Here is a tiny trained network, its code and every weight. The questions are about switching its units off for an input and a target symbol, where a switched-off unit gives its printed mean instead of its output.

import numpy as np


def w(rows, s, z=0):
    codes = np.array(rows[::2]) - 128.0
    scale = np.full(codes.shape[1], s)
    scale[-1] = z or s
    return codes * scale


def f(y):
    return np.maximum(y, 0)


def softmax(a):
    e = np.exp(a - a.max(-1, keepdims=True))
    return e / e.sum(-1, keepdims=True)


def log_softmax(a):
    a = a - a.max(-1, keepdims=True)
    return a - np.log(np.exp(a).sum(-1, keepdims=True))


def net(x, mask):
    ids = ['ΓΔΛΩαεζθμστψ'.index(c) for c in x.split()]
    T = len(ids)
    res = E[ids] + P[:T]
    r = res
    for j in range(2):
        rows = slice(3 * j, 3 * j + 3)
        q, k, v = (r @ M[0][rows].T for M in (Q, K, V))
        z = softmax(np.where(np.tri(T) > 0, q @ k.T / 3**0.5, -1e9)) @ v
        o = O[0][rows]
        res = res + np.where(mask[j], z, o[:, -1]) @ o[:, :-1]
    y = f(res @ A[0][:, :-1].T + A[0][:, -1])
    res = res + np.where(mask[2:14], y, B[0][:, -1]) @ B[0][:, :-1]
    return log_softmax(res[-1] @ U[:, :-1].T + U[:, -1])


Q, K, V, O, A, B = {}, {}, {}, {}, {}, {}
E = w([
[207,68,149],'Γ',
[199,79,118],'Δ',
[145,79,107],'Λ',
[198,79,153],'Ω',
[216,126,162],'α',
[139,142,125],'ε',
[136,165,148],'ζ',
[157,162,101],'θ',
[196,170,163],'μ',
[107,142,8],'σ',
[222,65,138],'τ',
[230,158,172],'ψ',
],0.014)
P = w([
[161,178,254],'0',
[198,106,103],'1',
[188,131,90],'2',
[181,153,78],'3',
[179,160,66],'4',
[180,164,57],'5',
[179,166,51],'6',
[177,175,50],'7',
[188,164,35],'8',
[186,170,34],'9',
],0.0078)
Q[0] = w([
[168,146,101],'H0',
[103,135,127],'H0',
[178,171,141],'H0',
[68,9,161],'H1',
[60,51,185],'H1',
[224,183,133],'H1',
],0.014)
K[0] = w([
[76,231,164],'H0',
[8,143,146],'H0',
[223,102,196],'H0',
[160,56,13],'H1',
[224,67,17],'H1',
[69,96,202],'H1',
],0.012)
V[0] = w([
[131,168,162],'H0',
[88,139,173],'H0',
[106,63,2],'H0',
[162,104,12],'H1',
[15,159,125],'H1',
[199,67,177],'H1',
],0.0093)
O[0] = w([
[198,131,112,136],'H0',
[31,194,90,52],'H0',
[12,123,164,121],'H0',
[98,215,244,84],'H1',
[65,240,63,1],'H1',
[200,25,131,210],'H1',
],0.011,0.0054)
A[0] = w([
[173,108,36,63],'N0',
[155,139,191,117],'N1',
[181,193,147,82],'N2',
[167,70,221,80],'N3',
[147,76,153,127],'N4',
[217,52,136,82],'N5',
[145,121,60,34],'N6',
[134,93,255,157],'N7',
[111,39,155,90],'N8',
[25,121,51,84],'N9',
[241,238,123,159],'N10',
[97,155,118,2],'N11',
],0.0098,0.014)
B[0] = w([
[114,85,185,184],'N0',
[192,97,127,143],'N1',
[99,197,176,133],'N2',
[94,155,134,179],'N3',
[132,82,79,182],'N4',
[97,158,154,253],'N5',
[62,184,207,137],'N6',
[151,204,111,164],'N7',
[174,117,117,162],'N8',
[173,63,62,136],'N9',
[71,101,117,188],'N10',
[103,252,216,128],'N11',
],0.013,0.023)
U = w([
[229,117,96,38],'Γ',
[125,97,120,180],'Δ',
[134,219,55,231],'Λ',
[223,126,156,46],'Ω',
[103,126,240,237],'α',
[167,77,165,55],'ε',
[82,78,77,220],'ζ',
[10,96,191,100],'θ',
[67,89,212,86],'μ',
[2,43,32,100],'σ',
[193,96,154,8],'τ',
[99,90,248,77],'ψ',
],0.0082,0.011)

Each question gives the input, a string of symbols that net reads in full, and the target symbol t.
The units are the heads (3 rows each of Q, K, V and O) and the neurons (one row each of A and B). Each row of codes is followed by its name. A weight is (code - 128) times the scale printed after its matrix; where a second scale follows, it is the last column's (O, A, B and U).
mask holds one flag per unit, heads first, then neurons. A switched-off unit (its flag False) gives its mean, the last column of its rows in O or B, instead of its output. The means were averaged over made-up inputs and are rounded, as every weight is.
A unit's drop is (log p(t) with every unit on - log p(t) with that unit switched off) / (log p(t) with every unit on - log p(t) with every unit switched off).
The circuit of an input: a set's keep is (log p(t) with only the set's units on - log p(t) with every unit switched off) / (log p(t) with every unit on - log p(t) with every unit switched off). Starting from the 12 units with the biggest drops (on a tie, the unit counted first), units are removed one at a time, each time the one whose removal leaves the highest keep (on an exact tie, the one counted first), for as long as the keep stays at least 0.8.
circuit, biggest first: the units of the circuit, biggest drop first
k most important neurons: the k neurons with the biggest drops, biggest first
heads that matter: for each layer, one digit per head in row order, 1 if its drop is at least 0.15 and else 0, layers parted by /
drop when u is switched off: that unit's drop, to one decimal
input σ σ Ω ε σ, target Λ: 2 most important neurons	N0, N10
input σ σ θ σ α ε, target Λ: heads that matter	01
input σ σ σ σ σ τ, target Λ: circuit, biggest first	N0, H1
input σ θ α θ Δ μ Λ, target Λ: circuit, biggest first	H1, N0, N7
input σ σ α, target Λ: circuit, biggest first	N0, H1
input σ θ σ Δ, target Λ: circuit, biggest first	N0, H1
input σ Ω σ Ω σ Γ, target Λ: heads that matter	01
input σ Δ μ, target Λ: circuit, biggest first	N0, N7
input σ Δ Γ, target Λ: 3 most important neurons	N7, N0, N3
input σ Ω θ Λ, target Λ: circuit, biggest first	N0, N7, H1
input ε Ω Ω ζ, target ζ: drop when N1 is switched off	0.0
input σ ε Ω, target Λ: drop when H1 is switched off	0.2
input σ σ ε θ θ σ, target Λ: drop when N9 is switched off	-0.1
input σ Δ Ω Λ σ ε, target Λ: drop when N7 is switched off	0.2
